Below are the code and all the weights of a small trained network. Each question names an input and a target symbol and asks about switching units off, where a switched-off unit gives its printed mean instead of its output.

import numpy as np


def w(rows, s, z=0):
    codes = np.array(rows[::2]) - 128.0
    scale = np.full(codes.shape[1], s)
    scale[-1] = z or s
    return codes * scale


def f(y):
    return np.maximum(y, 0)


def softmax(a):
    e = np.exp(a - a.max(-1, keepdims=True))
    return e / e.sum(-1, keepdims=True)


def log_softmax(a):
    a = a - a.max(-1, keepdims=True)
    return a - np.log(np.exp(a).sum(-1, keepdims=True))


def net(x, mask):
    ids = ['βδεηλμξτψ'.index(c) for c in x.split()]
    T = len(ids)
    res = E[ids] + P[:T]
    u = 0
    for l in range(2):
        q, k, v = (res @ M[l].T for M in (Q, K, V))
        z = softmax(np.where(np.tri(T) > 0, q @ k.T / 3**0.5, -1e9)) @ v
        res = res + np.where(mask[u], z, O[l][:, -1]) @ O[l][:, :-1]
        u += 1
        y = f(res @ A[l][:, :-1].T + A[l][:, -1])
        res = res + np.where(mask[u : u + 16], y, B[l][:, -1]) @ B[l][:, :-1]
        u += 16
    return log_softmax(res[-1] @ U[:, :-1].T + U[:, -1])


Q, K, V, O, A, B = {}, {}, {}, {}, {}, {}
E = w([
[137,183,69,103,125],'β',
[155,153,96,87,116],'δ',
[128,116,163,225,220],'ε',
[74,64,254,174,114],'η',
[208,99,127,50,104],'λ',
[169,145,110,72,114],'μ',
[184,65,133,156,203],'ξ',
[30,214,191,155,76],'τ',
[191,85,145,163,200],'ψ',
],0.0095)
P = w([
[174,195,145,144,141],'0',
[184,145,106,223,67],'1',
[126,168,128,130,154],'2',
[114,65,60,243,81],'3',
[123,141,161,79,164],'4',
[25,2,63,167,143],'5',
[175,186,195,69,152],'6',
[15,77,136,44,211],'7',
[160,134,169,126,65],'8',
[116,167,213,25,157],'9',
],0.0079)
Q[0] = w([
[110,139,144,8,231],'L0H1',
[147,226,176,53,170],'L0H1',
[253,254,192,148,132],'L0H1',
],0.0088)
K[0] = w([
[2,33,87,29,252],'L0H1',
[51,182,208,43,214],'L0H1',
[201,227,247,19,224],'L0H1',
],0.0079)
V[0] = w([
[252,141,39,11,23],'L0H1',
[50,223,30,143,59],'L0H1',
[152,70,33,255,167],'L0H1',
],0.0067)
O[0] = w([
[15,150,97,102,115,127],'L0H1',
[150,95,104,2,125,249],'L0H1',
[189,238,222,96,117,98],'L0H1',
],0.0081,0.0021)
A[0] = w([
[210,152,85,33,98,107],'L0N1',
[95,197,169,88,48,193],'L0N2',
[140,64,27,123,161,170],'L0N3',
[148,85,41,160,183,177],'L0N4',
[202,108,46,144,186,166],'L0N5',
[146,43,184,151,125,97],'L0N6',
[164,161,150,133,192,3],'L0N7',
[21,108,107,190,162,162],'L0N8',
[118,225,195,118,64,204],'L0N9',
[59,41,201,199,109,128],'L0N10',
[174,69,106,185,91,117],'L0N11',
[84,103,93,1,95,122],'L0N12',
[142,50,96,90,100,93],'L0N13',
[121,83,213,169,114,84],'L0N14',
[213,120,70,54,128,122],'L0N15',
[106,87,120,81,213,171],'L0N16',
],0.0074,0.0055)
B[0] = w([
[206,135,87,36,31,207],'L0N1',
[90,107,73,109,208,254],'L0N2',
[116,214,191,204,36,209],'L0N3',
[125,186,240,254,68,192],'L0N4',
[203,152,197,150,68,201],'L0N5',
[110,38,110,49,151,157],'L0N6',
[31,116,98,96,57,134],'L0N7',
[213,192,181,195,179,171],'L0N8',
[90,106,141,105,235,245],'L0N9',
[225,59,128,57,93,174],'L0N10',
[60,141,176,168,207,145],'L0N11',
[97,119,41,127,52,249],'L0N12',
[73,74,76,187,137,145],'L0N13',
[81,87,103,58,50,156],'L0N14',
[195,139,127,111,59,204],'L0N15',
[152,119,129,217,107,219],'L0N16',
],0.0076,0.0044)
Q[1] = w([
[82,244,90,149,149],'L1H1',
[91,121,120,134,216],'L1H1',
[54,15,117,2,154],'L1H1',
],0.0073)
K[1] = w([
[83,221,134,87,80],'L1H1',
[185,121,140,194,58],'L1H1',
[157,3,125,96,75],'L1H1',
],0.0064)
V[1] = w([
[92,103,150,204,134],'L1H1',
[75,49,175,38,253],'L1H1',
[222,71,168,145,14],'L1H1',
],0.0051)
O[1] = w([
[156,162,26,69,181,66],'L1H1',
[72,86,66,192,41,6],'L1H1',
[82,73,176,3,115,164],'L1H1',
],0.005,0.0024)
A[1] = w([
[201,196,172,125,84,117],'L1N1',
[220,100,131,116,83,103],'L1N2',
[58,169,142,199,150,19],'L1N3',
[132,71,205,154,194,138],'L1N4',
[188,174,43,71,113,145],'L1N5',
[163,134,49,178,70,22],'L1N6',
[216,167,176,167,158,197],'L1N7',
[160,163,249,212,153,175],'L1N8',
[94,73,140,94,127,47],'L1N9',
[42,111,83,252,227,166],'L1N10',
[129,63,116,56,190,252],'L1N11',
[229,103,114,50,109,154],'L1N12',
[65,251,196,150,128,159],'L1N13',
[104,110,52,6,160,85],'L1N14',
[210,192,178,171,146,199],'L1N15',
[170,128,212,254,147,98],'L1N16',
],0.0072,0.0041)
B[1] = w([
[142,79,191,118,80,244],'L1N1',
[112,174,159,161,145,210],'L1N2',
[247,137,156,66,199,133],'L1N3',
[160,152,62,124,65,214],'L1N4',
[202,97,86,74,161,249],'L1N5',
[199,163,151,181,133,181],'L1N6',
[98,57,177,124,185,237],'L1N7',
[121,200,155,43,68,237],'L1N8',
[170,178,109,141,116,150],'L1N9',
[80,255,226,134,103,173],'L1N10',
[117,132,56,191,156,232],'L1N11',
[85,195,143,106,169,234],'L1N12',
[44,32,58,181,29,206],'L1N13',
[186,191,190,174,151,192],'L1N14',
[124,41,175,153,183,254],'L1N15',
[113,155,58,43,155,210],'L1N16',
],0.0082,0.005)
U = w([
[156,120,99,170,217,169],'β',
[117,125,94,114,94,68],'δ',
[190,111,162,121,211,74],'ε',
[70,1,47,154,69,253],'η',
[174,222,53,25,85,106],'λ',
[153,121,113,161,185,111],'μ',
[94,97,215,94,103,79],'ξ',
[29,198,150,196,88,192],'τ',
[197,151,167,210,106,47],'ψ',
],0.0089,0.0036)

Each question gives the input, a string of symbols that net reads in full, and the target symbol t.
The units are the heads (3 rows each of Q, K, V and O) and the neurons (one row each of A and B). Each row of codes is followed by its name. A weight is (code - 128) times the scale printed after its matrix; where a second scale follows, it is the last column's (O, A, B and U).
mask holds one flag per unit, layer by layer, with each layer's heads first. A switched-off unit (its flag False) gives its mean, the last column of its rows in O or B, instead of its output. The means were averaged over made-up inputs and are rounded, as every weight is.
A unit's drop is (log p(t) with every unit on - log p(t) with that unit switched off) / (log p(t) with every unit on - log p(t) with every unit switched off).
The circuit of an input: a set's keep is (log p(t) with only the set's units on - log p(t) with every unit switched off) / (log p(t) with every unit on - log p(t) with every unit switched off). Starting from the 12 units with the biggest drops (on a tie, the unit counted first), units are removed one at a time, each time the one whose removal leaves the highest keep (on an exact tie, the one counted first), for as long as the keep stays at least 0.8.
units of the circuit, in order: the units of the circuit, biggest drop first
top k neurons: the k neurons with the biggest drops, biggest first
top k neurons in layer l: the k neurons of layer l with the biggest drops, biggest first
drop when u is switched off: that unit's drop, to one decimal
input λ β β β μ μ, target λ: units of the circuit, in order : (L0H1, L1N15)
input β β β δ, target λ: units of the circuit, in order : (L0H1, L1N15)
input ξ τ ε δ, target ψ: units of the circuit, in order : (L1N6, L0N3, L0N4)
input ξ ψ λ, target β: top neuron : (L0N3)
input ε β β ε β λ μ δ, target τ: top 3 neurons in layer 0 : (L0N1, L0N10, L0N16)
input β τ β μ ε, target ξ: top 2 neurons : (L1N8, L1N7)
input η ξ μ δ δ ξ β β, target β: top 3 neurons : (L0N4, L0N3, L1N11)
input τ λ μ μ, target τ: top 3 neurons in layer 0 : (L0N1, L0N15, L0N10)
input λ β β, target τ: top 2 neurons in layer 1 : (L1N10, L1N13)
input ψ η β β δ β τ τ β ε, target ξ: top 2 neurons in layer 0 : (L0N4, L0N2)
input ξ τ μ β β β τ λ, target λ: top 3 neurons in layer 0 : (L0N1, L0N12, L0N15)
input β τ μ β δ, target η: top 2 neurons in layer 0 : (L0N3, L0N10)
input ξ τ β μ τ ξ λ, target ψ: top 2 neurons : (L0N9, L1N6)
input τ ε β λ τ μ, target τ: top 4 neurons : (L0N1, L1N5, L0N10, L0N15)
input β τ ψ ε τ λ μ, target ψ: top neuron in layer 0 : (L0N9)
input η τ λ β β β μ β, target λ: top 2 neurons in layer 0 : (L0N12, L0N1)
input τ β τ β ψ τ, target β: top 3 neurons in layer 1 : (L1N11, L1N14, L1N8)
input ξ β τ μ, target λ: top 2 neurons in layer 1 : (L1N15, L1N7)
input β β β μ β ε η β, target ε: top 2 neurons : (L0N3, L0N4)
input β η δ ψ λ μ β λ ε δ, target τ: top neuron in layer 0 : (L0N1)
input λ β μ β, target λ: top 3 neurons in layer 1 : (L1N5, L1N7, L1N15)
input τ β τ μ τ β η, target η: top 2 neurons : (L1N11, L0N1)
input τ ε ψ, target ξ: drop when L0N4 is switched off : 0.1
input η ξ β, target ξ: drop when L1N8 is switched off : 0.1
input τ τ λ δ, target ψ: drop when L0H1 is switched off : 0.3
input ξ τ τ μ β τ β τ ε β, target ψ: drop when L1N16 is switched off : 0.0
input β τ λ λ λ, target τ: top neuron in layer 1 : (L1N5)
